Here is a tiny trained network, its code and every weight. The questions are about switching its units off for an input and a target symbol, where a switched-off unit gives its printed mean instead of its output.

import numpy as np


def w(rows, s, z=0):
    codes = np.array(rows[::2]) - 128.0
    scale = np.full(codes.shape[1], s)
    scale[-1] = z or s
    return codes * scale


def norm(h):
    return h / np.sqrt((h * h).mean(-1, keepdims=True) + 1e-5)


def f(y):
    return np.maximum(y, 0)


def softmax(a):
    e = np.exp(a - a.max(-1, keepdims=True))
    return e / e.sum(-1, keepdims=True)


def log_softmax(a):
    a = a - a.max(-1, keepdims=True)
    return a - np.log(np.exp(a).sum(-1, keepdims=True))


def net(x, mask):
    ids = ['ΓΞΦαβδηλσω'.index(c) for c in x.split()]
    T = len(ids)
    res = E[ids] + P[:T]
    u = 0
    for l in range(2):
        r = norm(res)
        for j in range(2):
            rows = slice(4 * j, 4 * j + 4)
            q, k, v = (r @ M[l][rows].T for M in (Q, K, V))
            z = softmax(np.where(np.tri(T) > 0, q @ k.T / 4**0.5, -1e9)) @ v
            o = O[l][rows]
            res = res + np.where(mask[u + j], z, o[:, -1]) @ o[:, :-1]
        u += 2
        y = f(norm(res) @ A[l][:, :-1].T + A[l][:, -1])
        res = res + np.where(mask[u : u + 8], y, B[l][:, -1]) @ B[l][:, :-1]
        u += 8
    return log_softmax(norm(res)[-1] @ U[:, :-1].T + U[:, -1])


Q, K, V, O, A, B = {}, {}, {}, {}, {}, {}
E = w([
[200,234,102,163],'Γ',
[128,77,110,200],'Ξ',
[140,114,246,163],'Φ',
[130,72,88,164],'α',
[45,149,169,186],'β',
[99,105,71,134],'δ',
[156,94,77,68],'η',
[57,132,87,130],'λ',
[173,252,50,126],'σ',
[207,114,136,134],'ω',
],0.021)
P = w([
[190,212,14,209],'0',
[176,175,47,182],'1',
[167,151,69,164],'2',
[152,124,92,152],'3',
[145,105,107,142],'4',
[137,85,124,131],'5',
[129,67,139,120],'6',
[120,43,159,108],'7',
[119,27,175,96],'8',
[106,5,196,79],'9',
],0.012)
Q[0] = w([
[154,170,166,88],'0.h0',
[185,133,190,156],'0.h0',
[144,141,47,105],'0.h0',
[122,210,128,164],'0.h0',
[159,254,113,119],'0.h1',
[73,121,180,156],'0.h1',
[232,165,190,87],'0.h1',
[102,163,69,141],'0.h1',
],0.048)
K[0] = w([
[185,199,189,138],'0.h0',
[195,104,132,157],'0.h0',
[140,171,56,108],'0.h0',
[162,203,103,208],'0.h0',
[206,232,72,163],'0.h1',
[102,94,115,252],'0.h1',
[254,151,175,100],'0.h1',
[106,179,84,105],'0.h1',
],0.041)
V[0] = w([
[150,160,75,49],'0.h0',
[109,105,249,182],'0.h0',
[99,141,116,50],'0.h0',
[16,77,10,157],'0.h0',
[95,179,39,196],'0.h1',
[178,143,74,212],'0.h1',
[45,196,33,155],'0.h1',
[228,99,138,155],'0.h1',
],0.015)
O[0] = w([
[80,157,104,29,97],'0.h0',
[183,142,194,250,69],'0.h0',
[46,162,148,93,50],'0.h0',
[9,19,88,150,249],'0.h0',
[139,170,54,208,216],'0.h1',
[166,115,30,174,255],'0.h1',
[125,196,99,205,155],'0.h1',
[184,75,79,112,196],'0.h1',
],0.015,0.0076)
A[0] = w([
[113,79,114,138,206],'0.n0',
[81,120,147,120,22],'0.n1',
[111,92,130,114,49],'0.n2',
[115,159,156,199,214],'0.n3',
[122,89,110,103,3],'0.n4',
[191,120,149,140,187],'0.n5',
[152,237,126,87,20],'0.n6',
[153,251,185,152,145],'0.n7',
],0.031,0.0066)
B[0] = w([
[74,144,112,70,252],'0.n0',
[94,92,114,126,150],'0.n1',
[144,106,113,152,156],'0.n2',
[54,195,144,78,215],'0.n3',
[64,158,121,129,155],'0.n4',
[79,69,84,141,225],'0.n5',
[159,67,124,253,163],'0.n6',
[104,245,157,90,177],'0.n7',
],0.041,0.012)
Q[1] = w([
[53,142,180,222],'1.h0',
[71,59,138,68],'1.h0',
[96,186,124,2],'1.h0',
[134,103,113,73],'1.h0',
[143,158,116,159],'1.h1',
[112,111,171,107],'1.h1',
[160,157,139,113],'1.h1',
[120,139,142,159],'1.h1',
],0.044)
K[1] = w([
[51,219,197,241],'1.h0',
[94,23,229,93],'1.h0',
[42,90,109,4],'1.h0',
[137,60,138,71],'1.h0',
[159,172,116,153],'1.h1',
[98,117,145,101],'1.h1',
[140,214,65,137],'1.h1',
[141,153,154,133],'1.h1',
],0.036)
V[1] = w([
[187,161,102,5],'1.h0',
[179,86,134,108],'1.h0',
[113,175,120,96],'1.h0',
[107,229,92,32],'1.h0',
[79,222,83,191],'1.h1',
[129,128,128,130],'1.h1',
[153,80,150,95],'1.h1',
[131,123,131,125],'1.h1',
],0.023)
O[1] = w([
[160,108,115,6,80],'1.h0',
[83,122,86,88,18],'1.h0',
[174,129,150,107,180],'1.h0',
[226,115,174,55,254],'1.h0',
[47,69,209,112,246],'1.h1',
[124,125,132,125,126],'1.h1',
[173,160,82,139,70],'1.h1',
[131,131,125,128,120],'1.h1',
],0.023,0.0093)
A[1] = w([
[126,236,69,163,58],'1.n0',
[146,153,219,106,3],'1.n1',
[96,202,152,109,1],'1.n2',
[150,76,134,197,130],'1.n3',
[130,56,129,131,130],'1.n4',
[199,177,3,148,33],'1.n5',
[152,156,171,154,197],'1.n6',
[197,95,186,142,184],'1.n7',
],0.049,0.0062)
B[1] = w([
[110,185,34,158,195],'1.n0',
[204,162,107,137,219],'1.n1',
[100,164,176,88,210],'1.n2',
[153,111,188,68,205],'1.n3',
[179,132,132,150,214],'1.n4',
[106,253,31,130,251],'1.n5',
[127,109,86,179,186],'1.n6',
[201,76,109,155,161],'1.n7',
],0.075,0.014)
U = w([
[102,151,153,225,113],'Γ',
[151,86,211,126,166],'Ξ',
[247,146,153,130,120],'Φ',
[166,73,68,149,100],'α',
[161,226,203,96,83],'β',
[51,69,77,113,56],'δ',
[164,116,113,8,113],'η',
[42,151,168,89,115],'λ',
[113,96,133,112,254],'σ',
[123,200,51,117,134],'ω',
],0.016,0.0053)

Each question gives the input, a string of symbols that net reads in full, and the target symbol t.
The units are the heads (4 rows each of Q, K, V and O) and the neurons (one row each of A and B). Each row of codes is followed by its name. A weight is (code - 128) times the scale printed after its matrix; where a second scale follows, it is the last column's (O, A, B and U).
mask holds one flag per unit, layer by layer, with each layer's heads first. A switched-off unit (its flag False) gives its mean, the last column of its rows in O or B, instead of its output. The means were averaged over made-up inputs and are rounded, as every weight is.
A unit's drop is (log p(t) with every unit on - log p(t) with that unit switched off) / (log p(t) with every unit on - log p(t) with every unit switched off).
The circuit of an input: a set's keep is (log p(t) with only the set's units on - log p(t) with every unit switched off) / (log p(t) with every unit on - log p(t) with every unit switched off). Starting from the 12 units with the biggest drops (on a tie, the unit counted first), units are removed one at a time, each time the one whose removal leaves the highest keep (on an exact tie, the one counted first), for as long as the keep stays at least 0.8.
units of the circuit, in order: the units of the circuit, biggest drop first
unit that matters most: the unit with the biggest drop
k most important neurons: the k neurons with the biggest drops, biggest first
top k neurons in layer l: the k neurons of layer l with the biggest drops, biggest first
which heads matter: for each layer, one digit per head in row order, 1 if its drop is at least 0.15 and else 0, layers parted by /
input α α Γ Γ Φ, target Φ: units of the circuit, in order : [0.h0 1.n7]
input δ Φ β Ξ Ξ ω Γ Γ Ξ, target Ξ: units of the circuit, in order : [1.n5 0.h0 1.n3]
input Γ ω σ Γ Γ η η Ξ β Γ, target Φ: unit that matters most : 0.n3
input β β Ξ Ξ, target β: which heads matter : 01 / 11
input Ξ ω ω Γ, target Γ: 3 most important neurons : [0.n6 0.n0 1.n0]
input Ξ Ξ Φ Φ Γ Ξ, target Φ: 3 most important neurons : [0.n7 1.n4 0.n5]
input δ Γ λ α λ, target λ: which heads matter : 11 / 00
input Ξ λ Ξ Φ β Γ α η, target η: which heads matter : 10 / 00
input Ξ Φ λ Ξ, target λ: which heads matter : 11 / 01
input Ξ β η Φ α Γ α, target α: which heads matter : 11 / 00
input Ξ ω Ξ η λ λ Ξ η Ξ α, target η: units of the circuit, in order : [0.h1 1.n5]
input Γ ω β Ξ η η β β Ξ, target β: units of the circuit, in order : [0.n3 0.h1 1.h0 1.n2]
input Φ Φ Φ α η η Γ η δ α, target η: units of the circuit, in order : [0.n0 1.n5]
input σ β α α α δ β Ξ ω β, target β: which heads matter : 10 / 00
input α Ξ δ α, target δ: top neuron in layer 1 : [1.n5]
input β η η Φ Φ δ ω η α δ, target η: top 3 neurons in layer 0 : [0.n0 0.n6 0.n5]
input Φ Ξ σ Φ η β Γ, target Γ: 2 most important neurons : [0.n6 0.n7]
input Γ η Ξ Γ Ξ α Γ, target Φ: which heads matter : 01 / 01
input Φ ω λ Ξ Ξ α δ, target δ: units of the circuit, in order : [0.h0 1.n5]
input Γ Ξ Γ, target Ξ: which heads matter : 11 / 01
input η Φ Ξ, target η: which heads matter : 10 / 11
input Ξ α Ξ, target α: unit that matters most : 1.h1
input ω Φ η σ, target Γ: 3 most important neurons : [0.n6 0.n3 0.n0]
input δ α α, target δ: top 2 neurons in layer 1 : [1.n1 1.n5]
input σ Γ η δ, target η: 2 most important neurons : [1.n5 0.n5]
input α Γ α Γ α, target α: which heads matter : 10 / 00
